Below are the code and all the weights of a small trained network. Each question names an input and a class and asks about switching units off, where a switched-off unit gives its printed mean instead of its output.

import numpy as np


def w(rows, s, z=0):
    codes = np.array(rows[::2]) - 128.0
    scale = np.full(codes.shape[1], s)
    scale[-1] = z or s
    return codes * scale


def norm(h):
    return h / np.sqrt((h * h).mean(-1, keepdims=True) + 1e-5)


def f(y):
    return y / 2 * (1 + np.tanh(0.7978845608 * (y + 0.044715 * y**3)))


def log_softmax(a):
    a = a - a.max(-1, keepdims=True)
    return a - np.log(np.exp(a).sum(-1, keepdims=True))


def net(x, mask):
    res = np.array(x, float).reshape(1, 7) / 4 @ E
    u = 0
    for l in range(2):
        y = f(norm(res) @ A[l][:, :-1].T + A[l][:, -1])
        res = res + np.where(mask[u : u + 14], y, B[l][:, -1]) @ B[l][:, :-1]
        u += 14
    return log_softmax(norm(res)[-1] @ U[:, :-1].T + U[:, -1])


A, B = {}, {}
E = w([
[132,110,117,145,133,3],'x0',
[127,125,129,130,131,128],'x1',
[128,129,127,126,127,128],'x2',
[128,127,128,128,129,128],'x3',
[127,130,126,123,128,128],'x4',
[218,133,140,129,158,132],'x5',
[126,68,13,160,147,129],'x6',
],0.0038)
A[0] = w([
[124,159,221,123,94,202,130],'0.n0',
[106,143,161,135,105,94,73],'0.n1',
[126,150,251,144,112,37,3],'0.n2',
[236,100,117,124,131,174,66],'0.n3',
[198,150,159,121,121,105,109],'0.n4',
[147,121,124,110,97,125,115],'0.n5',
[119,162,216,124,108,199,124],'0.n6',
[120,118,67,152,123,213,56],'0.n7',
[109,142,152,77,65,101,51],'0.n8',
[126,129,128,130,131,128,126],'0.n9',
[71,121,93,133,138,194,112],'0.n10',
[232,125,114,137,138,183,68],'0.n11',
[118,135,128,141,148,130,126],'0.n12',
[254,134,181,113,159,96,83],'0.n13',
],0.0058,0.0011)
B[0] = w([
[125,114,83,152,133,46,255],'0.n0',
[92,145,121,94,147,144,147],'0.n1',
[96,123,186,88,136,219,251],'0.n2',
[83,147,148,196,206,169,178],'0.n3',
[205,118,133,106,123,143,162],'0.n4',
[134,134,139,132,136,120,126],'0.n5',
[128,117,79,146,132,54,245],'0.n6',
[151,125,141,116,54,189,189],'0.n7',
[76,127,133,185,125,153,151],'0.n8',
[128,128,128,128,127,128,128],'0.n9',
[174,104,125,73,46,153,178],'0.n10',
[85,120,122,153,224,182,182],'0.n11',
[124,124,124,127,123,131,128],'0.n12',
[254,163,110,137,76,144,213],'0.n13',
],0.0097,0.0032)
A[1] = w([
[49,134,94,158,231,109,94],'1.n0',
[172,149,99,176,218,72,50],'1.n1',
[178,150,77,159,162,133,127],'1.n2',
[171,122,63,158,129,96,108],'1.n3',
[87,153,165,66,85,125,74],'1.n4',
[129,129,117,127,137,129,127],'1.n5',
[60,98,96,92,121,56,46],'1.n6',
[168,154,116,184,211,79,63],'1.n7',
[3,129,187,113,254,228,5],'1.n8',
[128,133,113,130,140,130,130],'1.n9',
[80,119,83,129,98,58,53],'1.n10',
[140,119,120,112,77,40,119],'1.n11',
[138,126,99,123,129,112,124],'1.n12',
[157,114,152,127,202,199,122],'1.n13',
],0.0066,0.0016)
B[1] = w([
[224,146,127,100,73,137,197],'1.n0',
[104,12,106,75,112,124,241],'1.n1',
[42,136,193,103,131,85,211],'1.n2',
[110,116,170,99,205,106,221],'1.n3',
[107,67,101,147,200,132,174],'1.n4',
[126,123,154,141,119,120,130],'1.n5',
[134,199,88,177,88,93,219],'1.n6',
[94,33,104,71,87,125,225],'1.n7',
[64,121,163,181,234,191,255],'1.n8',
[125,121,162,145,115,116,132],'1.n9',
[168,194,106,184,126,97,217],'1.n10',
[108,196,131,177,151,142,214],'1.n11',
[140,124,153,142,143,129,146],'1.n12',
[100,227,124,154,108,46,206],'1.n13',
],0.012,0.0029)
U = w([
[143,215,55,211,99,46,193],'0',
[50,147,178,173,231,216,184],'1',
[106,2,138,47,150,43,171],'2',
[248,203,233,62,124,142,7],'3',
[142,76,70,95,20,242,20],'4',
],0.0098,0.0018)

Each question gives the input, the list of numbers given to net, and the class t.
The units are the neurons (one row each of A and B). Each row of codes is followed by its name. A weight is (code - 128) times the scale printed after its matrix; where a second scale follows, it is the last column's (A, B and U).
mask holds one flag per neuron, layer by layer. A switched-off neuron (its flag False) gives its mean, the last column of its row in B, instead of its output. The means were averaged over made-up inputs and are rounded, as every weight is.
A unit's drop is (log p(t) with every unit on - log p(t) with that unit switched off) / (log p(t) with every unit on - log p(t) with every unit switched off).
The circuit of an input: a set's keep is (log p(t) with only the set's units on - log p(t) with every unit switched off) / (log p(t) with every unit on - log p(t) with every unit switched off). Starting from the 12 units with the biggest drops (on a tie, the unit counted first), units are removed one at a time, each time the one whose removal leaves the highest keep (on an exact tie, the one counted first), for as long as the keep stays at least 0.8.
units of the circuit, in order: the units of the circuit, biggest drop first
unit that matters most: the unit with the biggest drop
top k neurons: the k neurons with the biggest drops, biggest first
top k neurons in layer l: the k neurons of layer l with the biggest drops, biggest first
drop when u is switched off: that unit's drop, to one decimal
input [-8,7,8,-5,-8,0,-1], class 0: unit that matters most => 0.n0
input [6,5,4,5,7,-6,0], class 1: top 3 neurons in layer 0 => 0.n0, 0.n6, 0.n13
input [-8,-6,6,8,-2,-1,5], class 4: top 2 neurons in layer 0 => 0.n10, 0.n7
input [0,3,7,-8,3,6,5], class 1: top 2 neurons in layer 0 => 0.n11, 0.n3
input [7,-4,0,-6,1,0,-2], class 1: top 2 neurons => 0.n2, 0.n10
input [-1,0,-2,8,0,-7,1], class 4: top 4 neurons in layer 0 => 0.n0, 0.n10, 0.n6, 0.n7
input [-5,3,-1,-4,5,-6,1], class 4: top 2 neurons => 0.n10, 0.n7
input [-5,2,1,-1,8,0,1], class 4: top 3 neurons => 0.n7, 0.n10, 1.n8
input [1,-6,5,2,-6,7,3], class 2: top 2 neurons => 0.n2, 0.n13
input [8,5,-2,-2,-6,-1,-1], class 1: top 3 neurons => 0.n2, 0.n0, 0.n6
input [7,-1,-8,-2,-2,3,0], class 3: top 3 neurons => 0.n0, 0.n6, 0.n2
input [0,4,2,2,-3,2,-1], class 2: top 2 neurons => 0.n13, 0.n7
input [1,3,-2,3,-1,3,7], class 2: top 3 neurons => 0.n2, 0.n8, 0.n1
input [-8,-8,5,-3,-8,-8,1], class 4: units of the circuit, in order => 0.n10
input [0,-1,7,4,2,7,5], class 1: top 3 neurons in layer 0 => 0.n11, 0.n3, 0.n0
input [0,-7,8,5,-4,8,-2], class 2: top 2 neurons in layer 1 => 1.n1, 1.n7
input [2,0,-4,-7,-3,3,-5], class 3: top 2 neurons => 0.n13, 0.n2
input [1,-8,4,3,-6,6,-2], class 3: top 2 neurons in layer 0 => 0.n13, 0.n4
input [-1,5,-6,-5,-3,-8,-7], class 0: top 2 neurons => 0.n0, 0.n6
input [1,-2,-8,8,5,4,4], class 2: units of the circuit, in order => 1.n1
input [5,1,8,-6,-6,2,-5], class 3: drop when 0.n13 is switched off => 1.7
input [6,6,1,1,8,6,-5], class 3: drop when 0.n13 is switched off => 1.0
input [5,6,-2,2,-8,2,-3], class 3: drop when 0.n13 is switched off => 1.1
input [-6,-2,-1,3,-1,-1,2], class 4: top 2 neurons => 0.n7, 0.n10
